Below is a small trained network, with its code and all its weights. Each question gives an input and a class and asks what happens when units are switched off, that is, made to give their printed mean instead of their output.

import numpy as np


def w(rows, s, z=0):
    codes = np.array(rows[::2]) - 128.0
    scale = np.full(codes.shape[1], s)
    scale[-1] = z or s
    return codes * scale


def f(y):
    return np.maximum(y, 0)


def log_softmax(a):
    a = a - a.max(-1, keepdims=True)
    return a - np.log(np.exp(a).sum(-1, keepdims=True))


def net(x, mask):
    res = np.array(x, float).reshape(1, 3) / 4 @ E
    y = f(res @ A[0][:, :-1].T + A[0][:, -1])
    res = res + np.where(mask, y, B[0][:, -1]) @ B[0][:, :-1]
    return log_softmax(res[-1] @ U[:, :-1].T + U[:, -1])


A, B = {}, {}
E = w([
[203,84,246,34,87,151,140,254,156,24,173,184],'x0',
[126,231,170,65,190,4,145,99,122,109,40,180],'x1',
[114,111,167,97,101,120,135,123,108,140,44,41],'x2',
],0.0086)
A[0] = w([
[96,176,35,163,167,125,169,90,114,198,174,140,253],'N0',
[100,217,140,72,146,112,148,140,166,159,121,141,70],'N1',
[80,132,159,114,146,46,99,128,118,94,136,144,42],'N2',
[1,136,87,107,150,87,116,65,87,148,146,113,233],'N3',
[104,133,143,114,119,78,182,99,204,119,119,143,60],'N4',
[109,138,112,73,162,75,145,103,137,71,130,127,46],'N5',
[210,48,191,65,108,141,196,181,106,62,113,206,127],'N6',
[101,160,185,91,166,90,174,79,165,112,137,143,31],'N7',
[106,34,104,144,50,253,106,120,172,118,162,102,48],'N8',
[191,159,208,105,109,120,117,212,127,67,161,134,122],'N9',
[151,148,153,86,231,94,116,132,108,110,83,159,18],'N10',
],0.0066,0.00056)
B[0] = w([
[180,182,114,135,102,121,42,103,136,151,38,85,227],'N0',
[97,121,121,85,66,103,115,149,145,160,222,145,177],'N1',
[93,141,202,125,69,101,178,244,201,75,149,151,169],'N2',
[178,175,170,183,167,157,142,120,80,152,68,153,208],'N3',
[121,81,30,95,69,174,95,125,154,115,155,128,159],'N4',
[76,100,92,115,48,58,163,146,192,107,137,154,169],'N5',
[200,216,85,222,229,177,88,102,116,136,94,111,254],'N6',
[70,87,165,84,40,112,152,144,213,94,138,176,178],'N7',
[64,68,163,44,67,21,144,192,190,89,153,227,246],'N8',
[255,243,135,127,165,226,76,53,59,135,110,69,231],'N9',
[166,81,50,115,106,133,166,173,170,95,229,166,192],'N10',
],0.0058,0.0093)
U = w([
[162,189,149,182,247,179,111,84,2,146,11,124,255],'0',
[26,76,152,57,33,49,181,234,136,125,186,193,1],'1',
],0.0061,0.00039)

Each question gives the input, the list of numbers given to net, and the class t.
The units are the neurons (one row each of A and B). Each row of codes is followed by its name. A weight is (code - 128) times the scale printed after its matrix; where a second scale follows, it is the last column's (A, B and U).
mask holds one flag per neuron, in row order. A switched-off neuron (its flag False) gives its mean, the last column of its row in B, instead of its output. The means were averaged over made-up inputs and are rounded, as every weight is.
A unit's drop is (log p(t) with every unit on - log p(t) with that unit switched off) / (log p(t) with every unit on - log p(t) with every unit switched off).
The circuit of an input: a set's keep is (log p(t) with only the set's units on - log p(t) with every unit switched off) / (log p(t) with every unit on - log p(t) with every unit switched off). Starting from all 11 units, units are removed one at a time, each time the one whose removal leaves the highest keep (on an exact tie, the one counted first), for as long as the keep stays at least 0.8.
units of the circuit, in order: the units of the circuit, biggest drop first
unit that matters most: the unit with the biggest drop
k most important neurons: the k neurons with the biggest drops, biggest first
drop of u: that unit's drop, to one decimal
input [-7,-8,-2], class 1: 3 most important neurons : [N8, N6, N9]
input [-3,-4,4], class 1: 3 most important neurons : [N6, N9, N8]
input [-3,-7,-2], class 1: unit that matters most : N8
input [-4,6,-1], class 1: units of the circuit, in order : [N6, N9]
input [7,6,4], class 0: 3 most important neurons : [N6, N9, N8]
input [5,3,2], class 0: 3 most important neurons : [N6, N9, N8]
input [-5,-7,5], class 1: 3 most important neurons : [N8, N6, N9]
input [3,5,7], class 1: 2 most important neurons : [N7, N10]
input [5,-3,-2], class 0: drop of N9 : 0.1
input [-2,3,2], class 1: drop of N6 : 0.7
input [8,8,-5], class 0: drop of N6 : 2.6
